15; -11; 8; -18; 38; 32; -5; 15; -13; 19; 12
8; -2; 0; -4; 3; 0; -9; 8; 1; -2; -4
->
-4; -2; 1; 8; -9; 0; 3; -4; 0; -2; 8
12; 19; -13; 15; -5; 32; 38; -18; 8; -11; 15

5; 6; 12; 1; -43; -25; -18; 4; -5; 21; -12; 32; 4; 1; 39; 17
-1; -21; 7; 1; -11; -5; 36; 6; -25; 31; 6; 4; -2; -14; -24; -4
->
-4; -24; -14; -2; 4; 6; 31; -25; 6; 36; -5; -11; 1; 7; -21; -1
17; 39; 1; 4; 32; -12; 21; -5; 4; -18; -25; -43; 1; 12; 6; 5

0; -9; -1; 0; -10; -4; -2
1; 16; -16; -2; -14; -9; 8
2; -8; 3; 14; -16; 12; 5
-12; 46; -13; -14; -13; -1; 13
-1; -6; 17; -10; 25; 3; -16
2; -1; 1; -3; 0; -2; 1
8; 5; 21; -8; -7; 25; -2
1; 21; 0; -13; 17; 0; 6
-10; 5; 6; -6; 9; -1; -7
-35; 10; 9; -7; -16; 0; -13
-6; 0; -16; 8; 17; -29; -2
-3; -21; -6; 16; -23; 6; -1
->
-1; 6; -23; 16; -6; -21; -3
-2; -29; 17; 8; -16; 0; -6
-13; 0; -16; -7; 9; 10; -35
-7; -1; 9; -6; 6; 5; -10
6; 0; 17; -13; 0; 21; 1
-2; 25; -7; -8; 21; 5; 8
1; -2; 0; -3; 1; -1; 2
-16; 3; 25; -10; 17; -6; -1
13; -1; -13; -14; -13; 46; -12
5; 12; -16; 14; 3; -8; 2
8; -9; -14; -2; -16; 16; 1
-2; -4; -10; 0; -1; -9; 0

-17; -1; 12; -15; -9; -1; -3; 18; 10; 35; -11; -13
-4; 7; -8; -4; -9; 10; 22; 9; 22; -11; -21; 11
->
11; -21; -11; 22; 9; 22; 10; -9; -4; -8; 7; -4
-13; -11; 35; 10; 18; -3; -1; -9; -15; 12; -1; -17

7; 3; 19
42; -25; -16
34; -8; -38
18; 1; -3
19; -15; 46
7; 13; 19
36; -33; 12
6; 0; 48
-5; 6; -2
-5; 20; 39
3; 14; -5
->
-5; 14; 3
39; 20; -5
-2; 6; -5
48; 0; 6
12; -33; 36
19; 13; 7
46; -15; 19
-3; 1; 18
-38; -8; 34
-16; -25; 42
19; 3; 7

-20; 40; -4; 7; -7; 20
-33; -19; 22; -7; -5; -8
16; -12; -15; 6; -7; 0
->
0; -7; 6; -15; -12; 16
-8; -5; -7; 22; -19; -33
20; -7; 7; -4; 40; -20

1; -2; -33; 2; -22; 12; -32; -8; 4; -17; -24; -16; -28; 17
0; 0; -28; -3; -13; 18; -37; -32; 2; -20; -17; -6; -14; 19
1; -8; 7; -2; -35; -13; 4; 40; -12; -5; -4; -16; -10; -21
-1; -1; 20; -12; -21; 11; -26; -21; -23; -18; -1; -2; 11; -20
3; -1; -28; -13; 2; 4; -8; -6; 18; -25; 14; 14; 16; 23
2; -3; -13; 1; -16; -15; 7; 38; 4; -18; -10; -16; -21; -2
->
-2; -21; -16; -10; -18; 4; 38; 7; -15; -16; 1; -13; -3; 2
23; 16; 14; 14; -25; 18; -6; -8; 4; 2; -13; -28; -1; 3
-20; 11; -2; -1; -18; -23; -21; -26; 11; -21; -12; 20; -1; -1
-21; -10; -16; -4; -5; -12; 40; 4; -13; -35; -2; 7; -8; 1
19; -14; -6; -17; -20; 2; -32; -37; 18; -13; -3; -28; 0; 0
17; -28; -16; -24; -17; 4; -8; -32; 12; -22; 2; -33; -2; 1

3; 5; 4; 17; -29; 10; -1; 21; -12; -1
-5; -15; 6; -20; 0; 11; 30; -2; -3; -9
-2; 16; -9; -17; 17; 3; 27; 15; 8; -28
2; -5; -13; -4; 23; 17; 8; -3; 1; -9
1; 23; 8; 8; -5; -17; 2; -4; -20; 1
9; 15; -5; -42; 5; 9; 12; -11; 1; 32
11; 28; 0; -9; 46; -12; 19; 2; 7; -5
->
-5; 7; 2; 19; -12; 46; -9; 0; 28; 11
32; 1; -11; 12; 9; 5; -42; -5; 15; 9
1; -20; -4; 2; -17; -5; 8; 8; 23; 1
-9; 1; -3; 8; 17; 23; -4; -13; -5; 2
-28; 8; 15; 27; 3; 17; -17; -9; 16; -2
-9; -3; -2; 30; 11; 0; -20; 6; -15; -5
-1; -12; 21; -1; 10; -29; 17; 4; 5; 3

8; -4; 8; -16; 27; 2; 16; 17; 5; 6
10; 0; -9; -2; -6; -7; 9; 15; 3; 19
-14; 7; 0; -13; -27; 16; -18; -15; -14; -13
-12; 0; 9; 24; -38; -7; -10; -7; 10; 14
12; 5; -2; -9; 1; 0; -12; -6; 5; 0
2; -5; 0; 8; -16; 1; 2; 3; 11; -1
-9; 2; 13; -19; 29; -1; -14; -15; 15; 2
12; 11; -24; 0; -32; 7; -16; 11; 5; -13
-8; 12; 5; -15; -12; -6; -9; -11; -8; -16
->
-16; -8; -11; -9; -6; -12; -15; 5; 12; -8
-13; 5; 11; -16; 7; -32; 0; -24; 11; 12
2; 15; -15; -14; -1; 29; -19; 13; 2; -9
-1; 11; 3; 2; 1; -16; 8; 0; -5; 2
0; 5; -6; -12; 0; 1; -9; -2; 5; 12
14; 10; -7; -10; -7; -38; 24; 9; 0; -12
-13; -14; -15; -18; 16; -27; -13; 0; 7; -14
19; 3; 15; 9; -7; -6; -2; -9; 0; 10
6; 5; 17; 16; 2; 27; -16; 8; -4; 8
---
-28; 14; -12; 2; 16
8; -7; 8; 15; -15
-3; -16; 6; -39; 20
->
8; -7; 8; 15; -15
-3; -16; 6; -39; 20
-28; 14; -12; 2; 16

-25; 16; -12; -12
-26; -3; -1; -6
-31; -22; -7; -12
-19; 4; -9; -5
-16; -11; -3; -3
-24; -25; -15; -5
-33; -14; -5; -5
-21; -4; -28; -1
-35; -11; -5; -15
->
-16; -11; -3; -3
-19; 4; -9; -5
-21; -4; -28; -1
-24; -25; -15; -5
-25; 16; -12; -12
-26; -3; -1; -6
-31; -22; -7; -12
-33; -14; -5; -5
-35; -11; -5; -15

3; 18; 8; -5; 0; 12; 2; 8
11; -6; 14; 16; -12; 5; 2; 5
-10; 11; -12; 3; 20; -7; 3; 5
-26; 21; -13; -32; -1; 16; -24; -18
-21; -6; -39; 0; 22; -30; -8; 3
4; -31; -2; -12; 3; 4; 5; -16
-12; 18; -2; -2; 1; 1; -9; -6
-6; 14; -10; 12; -3; 10; -12; 13
-4; -19; -16; 4; 17; -32; 8; -2
->
11; -6; 14; 16; -12; 5; 2; 5
4; -31; -2; -12; 3; 4; 5; -16
3; 18; 8; -5; 0; 12; 2; 8
-4; -19; -16; 4; 17; -32; 8; -2
-6; 14; -10; 12; -3; 10; -12; 13
-10; 11; -12; 3; 20; -7; 3; 5
-12; 18; -2; -2; 1; 1; -9; -6
-21; -6; -39; 0; 22; -30; -8; 3
-26; 21; -13; -32; -1; 16; -24; -18

-34; 10; -23; 24
38; -31; -28; -31
24; 35; 39; 27
-35; -35; 17; 9
18; 3; -21; 24
-10; -15; 35; 1
-28; -32; -1; 19
2; 24; -5; 21
-15; -31; 29; 32
22; 31; 15; -18
28; -9; -21; 2
-18; -25; 23; 9
->
38; -31; -28; -31
28; -9; -21; 2
24; 35; 39; 27
22; 31; 15; -18
18; 3; -21; 24
2; 24; -5; 21
-10; -15; 35; 1
-15; -31; 29; 32
-18; -25; 23; 9
-28; -32; -1; 19
-34; 10; -23; 24
-35; -35; 17; 9

-3; 20; 13; -12; 6; 5; 8
12; 7; -10; -12; 27; -27; 4
7; -38; -12; 2; 8; -21; 4
8; 17; 25; 10; -3; 31; -29
->
12; 7; -10; -12; 27; -27; 4
8; 17; 25; 10; -3; 31; -29
7; -38; -12; 2; 8; -21; 4
-3; 20; 13; -12; 6; 5; 8

-35; -12; 2; -39; -19; 4; 0; 10
23; 9; -12; -5; 16; -2; -6; 7
->
23; 9; -12; -5; 16; -2; -6; 7
-35; -12; 2; -39; -19; 4; 0; 10

3; 4; 1; -7; 10
9; 13; -6; 5; 14
1; -9; 2; -2; 5
-13; 34; -9; -24; 16
8; -20; 1; 3; -6
-11; 36; 7; -12; 13
->
9; 13; -6; 5; 14
8; -20; 1; 3; -6
3; 4; 1; -7; 10
1; -9; 2; -2; 5
-11; 36; 7; -12; 13
-13; 34; -9; -24; 16
